Look-ups in named tables: a row name and a column name give one cell, copied from the table.

bamemad:
	sor	fof	vom	tedif	pefelel	buf	tur
som	6.205	25.869	33.306	-19.743	-19.743	18.248	20.788
pir	18.233	1.075	19.256	20.632	-15.491	-30.044	51.468
kalel	7.683	29.914	39.775	-22.535	-24.427	19.595	26.886
bekefa	-41.692	-52.070	-11.356	55.748	52.459	-19.750	-21.631
busuniv	46.077	29.411	-15.220	-21.939	-24.459	2.621	13.098

What is the buf of busuniv in bamemad?
2.621
What is the vom of kalel in bamemad?
39.775
What is the pefelel of bekefa in bamemad?
52.459
What is the tur of pir in bamemad?
51.468
What is the pefelel of kalel in bamemad?
-24.427
What is the vom of bekefa in bamemad?
-11.356
What is the pefelel of busuniv in bamemad?
-24.459
What is the buf of pir in bamemad?
-30.044
What is the buf of bekefa in bamemad?
-19.750
What is the vom of busuniv in bamemad?
-15.220
What is the pefelel of som in bamemad?
-19.743
What is the sor of pir in bamemad?
18.233
What is the tur of kalel in bamemad?
26.886
What is the tedif of kalel in bamemad?
-22.535

vin.csv
,bet,vumamor,bof,pilode,bafi
zila,-1,-12,50,16,-13
dufiki,1,26,18,5,31
didef,-49,-21,-46,-16,22
novi,-3,-24,54,23,-23
dumab,-2,5,2,-3,-2
ral,11,35,22,11,46
fisina,3,-10,49,10,-16
kisel,-40,-15,-34,-9,26
faki,-56,-21,-42,-12,42
mopat,-13,-10,36,11,-9
donamar,-50,-37,18,0,2

kisel, bet: -40
faki, pilode: -12
novi, bafi: -23
mopat, bof: 36
dumab, vumamor: 5
ral, bafi: 46
ral, vumamor: 35
donamar, pilode: 0
ral, bof: 22
donamar, bof: 18
ral, pilode: 11
didef, bof: -46
kisel, pilode: -9
mopat, bafi: -9
dufiki, bof: 18
ral, bet: 11
dumab, pilode: -3

pabase =
	bet	zofi
fug	65087	-37214
rofedu	-68807	13751
vap	-55652	5971
sutibu	-87024	12560
gupo	12621	-18368
fesemo	67697	-41864

zofi of fesemo = -41864
bet of sutibu = -87024
zofi of fug = -37214
zofi of sutibu = 12560
bet of vap = -55652
bet of fug = 65087
zofi of rofedu = 13751
bet of gupo = 12621
bet of fesemo = 67697
bet of rofedu = -68807
zofi of vap = 5971
zofi of gupo = -18368

zas.csv
,mema,niz,fazumi,karebaz,ziso,mese,baga,pud,bep
mif,0.67,0.31,0.55,0.70,0.70,0.31,0.47,0.24,0.63
lubodo,0.61,0.48,0.58,0.62,0.68,0.35,0.51,0.33,0.65
zofa,0.72,0.39,0.51,0.59,0.62,0.45,0.40,0.36,0.48
neto,0.74,0.16,0.64,0.87,0.79,0.42,0.49,0.35,0.56
pedibed,0.66,0.55,0.65,0.62,0.78,0.39,0.48,0.38,0.63
dosevar,0.65,0.57,0.64,0.60,0.75,0.39,0.48,0.38,0.63
tapumo,0.47,0.52,0.55,0.58,0.55,0.43,0.60,0.44,0.66

What is the baga of dosevar in zas?
0.48
What is the baga of tapumo in zas?
0.60
What is the baga of neto in zas?
0.49
What is the baga of mif in zas?
0.47
What is the niz of tapumo in zas?
0.52
What is the karebaz of zofa in zas?
0.59
What is the ziso of pedibed in zas?
0.78
What is the mese of zofa in zas?
0.45
What is the niz of zofa in zas?
0.39
What is the bep of zofa in zas?
0.48
What is the niz of pedibed in zas?
0.55
What is the pud of mif in zas?
0.24
What is the mema of lubodo in zas?
0.61
What is the mese of pedibed in zas?
0.39
What is the bep of pedibed in zas?
0.63
What is the fazumi of neto in zas?
0.64

Table kiminu
         kinu   seg
gon      -557   841
filumun   372   234
zunazaf   145  -228
razenis    28   554
ref       -46  -565
kugarip   473   382
volu     -537   764
bag      -528   812

seg of filumun is 234
seg of volu is 764
kinu of zunazaf is 145
seg of gon is 841
seg of ref is -565
seg of kugarip is 382
kinu of volu is -537
seg of bag is 812
kinu of razenis is 28
kinu of ref is -46
seg of zunazaf is -228
seg of razenis is 554
kinu of filumun is 372
kinu of gon is -557
kinu of kugarip is 473
kinu of bag is -528

Table nebado
|  | fimekid | vis | timesor | safaki | mus | maganu | nuvake | napifa | kup |
|---|---|---|---|---|---|---|---|---|---|
| kelil | 3829 | 4866 | 4451 | 9493 | 4562 | 8203 | 5819 | 4617 | 5484 |
| tipuziv | 4044 | 4043 | 4321 | 9283 | 4745 | 8322 | 6833 | 6132 | 5737 |
| zerig | 1890 | 5212 | 5980 | 6961 | 8043 | 7453 | 7498 | 6575 | 5222 |
| pituni | 2863 | 6423 | 6518 | 6032 | 5385 | 8256 | 6657 | 2256 | 3660 |
| pon | 3213 | 4377 | 4802 | 8200 | 4872 | 7933 | 7622 | 6624 | 5048 |
| zap | 1991 | 6755 | 6906 | 7209 | 9591 | 7909 | 5070 | 2416 | 5248 |
| zova | 2185 | 6491 | 6315 | 6165 | 5437 | 7784 | 7113 | 3573 | 3703 |
| kaler | 3993 | 5414 | 6982 | 6373 | 7798 | 8922 | 6740 | 2631 | 4392 |
| dafeno | 3339 | 4686 | 6106 | 7006 | 7553 | 8293 | 7537 | 5528 | 5044 |

What is the vis of dafeno in nebado? 4686
What is the mus of pon in nebado? 4872
What is the fimekid of zerig in nebado? 1890
What is the timesor of dafeno in nebado? 6106
What is the napifa of zerig in nebado? 6575
What is the napifa of tipuziv in nebado? 6132
What is the timesor of tipuziv in nebado? 4321
What is the safaki of pon in nebado? 8200
What is the vis of pituni in nebado? 6423
What is the kup of kelil in nebado? 5484
What is the mus of dafeno in nebado? 7553
What is the timesor of zerig in nebado? 5980
What is the timesor of kaler in nebado? 6982
What is the mus of zerig in nebado? 8043
Row with the largest mus: zap

zat
         sem  buremo  lirefo  sim  nem  lezav  makelis  zev  kef  lav
genen    248      42     135   30   27    220      168  246  119  249
sel      126     146     128   75  197    160      137   60   70  182
pego     109      57      69  189   67    222       61  248  157  138
bamo      59     137      80  153  147    230       50  134   31   71
paz      108     248      65  102   37    148      185  249   93  206
girupab   35      98     214   46   82    218      230  250   81  240

What is the nem of pego in zat? 67
What is the sem of pego in zat? 109
What is the sim of bamo in zat? 153
What is the lezav of genen in zat? 220
What is the nem of paz in zat? 37
What is the lirefo of paz in zat? 65
What is the zev of pego in zat? 248
What is the zev of genen in zat? 246
What is the nem of genen in zat? 27
What is the sim of girupab in zat? 46
What is the buremo of bamo in zat? 137
What is the makelis of sel in zat? 137
Row with the largest lav: genen

biz:
        lep  vaz  zor  nopama  vokik  meziliz  tepa
mus     569  491  678     233    497      212   635
tiv     615  903  486     479    754      926   469
zozeve  578  392  649     184    526      235   639
paguka  579  528  653     185    538      267   629

What is the vaz of zozeve in biz?
392
What is the lep of zozeve in biz?
578
What is the lep of tiv in biz?
615
What is the meziliz of mus in biz?
212
What is the nopama of tiv in biz?
479
What is the vaz of paguka in biz?
528
What is the tepa of tiv in biz?
469
What is the vokik of tiv in biz?
754
What is the zor of tiv in biz?
486
What is the vaz of tiv in biz?
903
What is the nopama of paguka in biz?
185
What is the meziliz of paguka in biz?
267

dataf:
|  | sugem | momor | fipu | funo | tefit | sagofer |
|---|---|---|---|---|---|---|
| nov | 85861 | 60015 | 78933 | 42658 | 27138 | 43538 |
| teredu | 58720 | 85813 | 44492 | 10723 | 60279 | 71835 |
| refu | 58963 | 89646 | 39468 | 15672 | 43888 | 73109 |
| vegos | 56678 | 91805 | 37988 | 15843 | 64124 | 71623 |
| ril | 57218 | 88079 | 43801 | 7805 | 88699 | 68456 |
| ragaki | 79348 | 64292 | 69828 | 39952 | 76245 | 51476 |
| bopupub | 58357 | 90403 | 44069 | 8088 | 61056 | 69835 |
| gofito | 77364 | 65412 | 70331 | 42076 | 50137 | 49131 |
| vob | 76899 | 54165 | 95258 | 51576 | 54054 | 51183 |
| gipi | 54912 | 88068 | 44353 | 8172 | 66029 | 71808 |
| funeb | 74679 | 85201 | 32115 | 13312 | 22277 | 79270 |
| zogo | 68416 | 88214 | 38496 | 29962 | 54874 | 64031 |
| nol | 60492 | 85788 | 46100 | 9890 | 48051 | 68575 |
| liv | 57532 | 86260 | 48563 | 8200 | 53872 | 63392 |

refu, sagofer => 73109
vegos, momor => 91805
nol, funo => 9890
gipi, sagofer => 71808
funeb, tefit => 22277
nov, momor => 60015
ragaki, sugem => 79348
teredu, sagofer => 71835
vegos, fipu => 37988
ril, fipu => 43801
gofito, tefit => 50137
bopupub, funo => 8088
refu, sugem => 58963
gofito, fipu => 70331

